Below are the code and all the weights of a small trained network. Each question names an input and a class and asks about switching units off, where a switched-off unit gives its printed mean instead of its output.

import numpy as np


def w(rows, s, z=0):
    codes = np.array(rows[::2]) - 128.0
    scale = np.full(codes.shape[1], s)
    scale[-1] = z or s
    return codes * scale


def f(y):
    return y / 2 * (1 + np.tanh(0.7978845608 * (y + 0.044715 * y**3)))


def log_softmax(a):
    a = a - a.max(-1, keepdims=True)
    return a - np.log(np.exp(a).sum(-1, keepdims=True))


def net(x, mask):
    res = np.array(x, float).reshape(1, 5) / 4 @ E
    y = f(res @ A[0][:, :-1].T + A[0][:, -1])
    res = res + np.where(mask, y, B[0][:, -1]) @ B[0][:, :-1]
    return log_softmax(res[-1] @ U[:, :-1].T + U[:, -1])


A, B = {}, {}
E = w([
[141,229,156,25,144,235,12,94],'x0',
[96,93,59,212,159,140,21,11],'x1',
[51,120,240,213,168,152,47,238],'x2',
[225,131,197,219,128,224,213,66],'x3',
[136,214,44,170,254,133,175,192],'x4',
],0.0059)
A[0] = w([
[178,131,172,178,133,200,172,83,59],'n0',
[42,124,52,53,136,38,70,153,55],'n1',
[109,102,29,186,161,147,64,55,72],'n2',
[173,124,54,66,80,116,169,96,89],'n3',
[212,133,150,194,130,201,175,102,58],'n4',
[75,129,75,48,117,37,88,164,60],'n5',
[113,41,100,217,150,34,174,184,109],'n6',
[168,112,74,79,122,129,152,96,55],'n7',
[154,145,172,60,103,138,185,194,103],'n8',
[183,121,62,75,87,87,160,55,103],'n9',
[136,188,127,66,139,184,74,130,90],'n10',
[148,140,149,87,105,127,170,184,54],'n11',
[111,104,92,202,145,152,56,54,88],'n12',
[108,98,219,180,160,165,65,198,96],'n13',
[101,96,57,195,152,160,51,53,72],'n14',
[128,57,187,86,20,115,104,97,78],'n15',
[165,189,78,175,211,163,178,151,72],'n16',
[175,126,71,72,108,115,164,79,79],'n17',
[156,124,97,89,134,141,145,94,2],'n18',
[77,120,234,194,116,125,74,204,94],'n19',
[144,214,72,148,206,155,149,171,101],'n20',
[145,157,146,67,92,109,188,182,66],'n21',
[94,121,188,163,144,136,93,169,25],'n22',
[119,79,131,192,76,49,172,144,92],'n23',
[167,181,185,61,114,115,175,201,90],'n24',
[93,87,101,190,102,68,188,148,28],'n25',
[156,150,52,157,235,127,155,184,83],'n26',
[130,70,178,92,60,94,105,89,20],'n27',
[206,143,191,193,118,228,180,66,80],'n28',
[74,104,94,66,139,88,113,153,37],'n29',
[107,87,120,167,118,75,176,145,53],'n30',
[131,23,213,111,2,150,97,76,59],'n31',
[176,151,76,79,95,84,159,78,72],'n32',
[110,183,75,142,242,131,165,145,49],'n33',
[57,112,198,185,159,121,91,189,62],'n34',
[182,147,83,95,113,108,139,92,30],'n35',
[111,71,132,162,149,63,184,136,52],'n36',
[146,211,171,63,146,211,74,119,98],'n37',
[167,149,159,87,118,126,170,202,56],'n38',
[117,204,150,79,131,194,67,123,58],'n39',
[129,152,158,90,116,120,179,168,44],'n40',
[118,187,153,73,145,164,99,102,61],'n41',
[127,220,68,158,192,90,134,165,63],'n42',
[70,154,93,68,131,65,83,144,63],'n43',
[113,184,115,74,135,236,47,129,67],'n44',
],0.0082,0.0059)
B[0] = w([
[145,99,147,163,130,127,89,175,191],'n0',
[151,103,155,157,128,116,99,172,227],'n1',
[105,136,171,153,143,92,158,109,221],'n2',
[121,153,106,135,156,154,142,144,206],'n3',
[145,104,149,159,134,112,85,173,204],'n4',
[143,98,158,161,129,129,83,174,208],'n5',
[160,108,101,103,108,124,165,102,253],'n6',
[126,145,112,165,146,152,144,138,158],'n7',
[105,129,161,146,138,89,156,104,194],'n8',
[126,157,106,128,169,161,146,145,228],'n9',
[154,101,104,142,108,124,154,99,206],'n10',
[108,132,147,170,129,112,135,113,146],'n11',
[102,136,163,145,136,89,155,114,215],'n12',
[127,160,100,118,166,163,153,143,226],'n13',
[108,135,170,153,138,92,164,107,221],'n14',
[97,145,125,104,90,171,103,119,214],'n15',
[110,133,138,112,100,159,100,135,222],'n16',
[130,156,109,146,158,154,144,144,193],'n17',
[113,117,106,251,142,170,132,125,124],'n18',
[124,158,102,123,161,161,156,149,232],'n19',
[101,133,127,99,88,153,113,119,240],'n20',
[99,132,154,153,138,114,142,110,172],'n21',
[116,143,103,187,152,156,134,139,151],'n22',
[153,115,109,119,114,137,148,101,200],'n23',
[108,129,160,154,139,88,150,97,202],'n24',
[155,97,107,163,115,122,143,97,174],'n25',
[102,138,133,100,90,157,98,118,230],'n26',
[98,128,122,178,94,171,95,117,166],'n27',
[153,103,152,136,132,110,82,181,248],'n28',
[135,107,141,192,130,143,95,154,154],'n29',
[146,112,114,164,115,131,143,103,158],'n30',
[91,146,123,103,90,160,103,129,246],'n31',
[121,147,106,146,158,158,142,144,190],'n32',
[101,137,128,116,95,162,108,126,209],'n33',
[135,156,102,147,160,157,139,138,200],'n34',
[128,140,120,177,142,152,137,130,147],'n35',
[152,101,103,163,111,126,140,97,167],'n36',
[165,93,94,130,111,116,164,96,244],'n37',
[107,124,151,188,135,104,132,102,161],'n38',
[148,113,109,138,118,130,152,110,202],'n39',
[108,129,146,184,130,115,130,112,140],'n40',
[148,109,106,163,110,129,148,108,170],'n41',
[106,132,131,113,98,159,101,133,207],'n42',
[147,97,145,177,129,122,106,165,184],'n43',
[154,111,106,137,113,126,154,97,228],'n44',
],0.017,0.006)
U = w([
[195,84,77,133,98,120,152,74,129],'0',
[120,178,83,136,214,158,142,154,126],'1',
[165,80,168,147,133,113,81,193,123],'2',
[57,145,128,110,50,159,97,114,115],'3',
[69,139,190,146,159,72,154,79,130],'4',
[181,149,134,3,159,70,140,140,248],'5',
[123,121,112,111,154,104,104,113,98],'6',
[129,131,114,103,149,97,108,116,87],'7',
],0.016,0.015)

Each question gives the input, the list of numbers given to net, and the class t.
The units are the neurons (one row each of A and B). Each row of codes is followed by its name. A weight is (code - 128) times the scale printed after its matrix; where a second scale follows, it is the last column's (A, B and U).
mask holds one flag per neuron, in row order. A switched-off neuron (its flag False) gives its mean, the last column of its row in B, instead of its output. The means were averaged over made-up inputs and are rounded, as every weight is.
A unit's drop is (log p(t) with every unit on - log p(t) with that unit switched off) / (log p(t) with every unit on - log p(t) with every unit switched off).
The circuit of an input: a set's keep is (log p(t) with only the set's units on - log p(t) with every unit switched off) / (log p(t) with every unit on - log p(t) with every unit switched off). Starting from the 12 units with the biggest drops (on a tie, the unit counted first), units are removed one at a time, each time the one whose removal leaves the highest keep (on an exact tie, the one counted first), for as long as the keep stays at least 0.8.
units of the circuit, in order: the units of the circuit, biggest drop first
k most important neurons: the k neurons with the biggest drops, biggest first
drop when u is switched off: that unit's drop, to one decimal
input [7,-7,-4,-2,-4], class 0: units of the circuit, in order : n37
input [-3,8,4,7,-8], class 3: 4 most important neurons : n31; n15; n27; n1
input [0,-6,0,-5,0], class 4: 3 most important neurons : n24; n8; n28
input [-8,1,0,-8,7], class 0: 3 most important neurons : n6; n25; n36
input [3,-3,-3,6,6], class 2: 2 most important neurons : n28; n4
input [-6,2,-7,8,8], class 2: 3 most important neurons : n4; n28; n0
input [5,2,-8,8,-8], class 1: units of the circuit, in order : n9; n17
input [4,1,-3,-8,-8], class 2: 3 most important neurons : n1; n5; n43
input [-3,7,-1,6,-5], class 4: 2 most important neurons : n12; n14
input [-7,-8,1,-6,8], class 3: 2 most important neurons : n26; n42
input [-5,1,-4,-1,-7], class 3: 2 most important neurons : n31; n15
input [6,-8,-3,6,3], class 4: 2 most important neurons : n24; n8
input [6,-7,3,5,-2], class 4: 2 most important neurons : n24; n8
input [-2,-1,4,-4,2], class 1: units of the circuit, in order : n34
input [8,-2,2,8,5], class 0: 2 most important neurons : n37; n44
input [8,-6,-8,-7,-1], class 0: 2 most important neurons : n37; n10
input [3,0,-7,7,2], class 1: 2 most important neurons : n9; n17
input [6,6,2,4,1], class 0: 2 most important neurons : n37; n44
input [-1,-5,-6,4,7], class 3: drop when n26 is switched off : 0.3
input [-1,-4,1,-4,0], class 2: units of the circuit, in order : n5
input [5,6,-7,8,-1], class 2: drop when n4 is switched off : 0.4
input [1,0,-1,6,-5], class 2: drop when n28 is switched off : 0.4
input [5,-2,-3,2,3], class 0: drop when n41 is switched off : 0.0
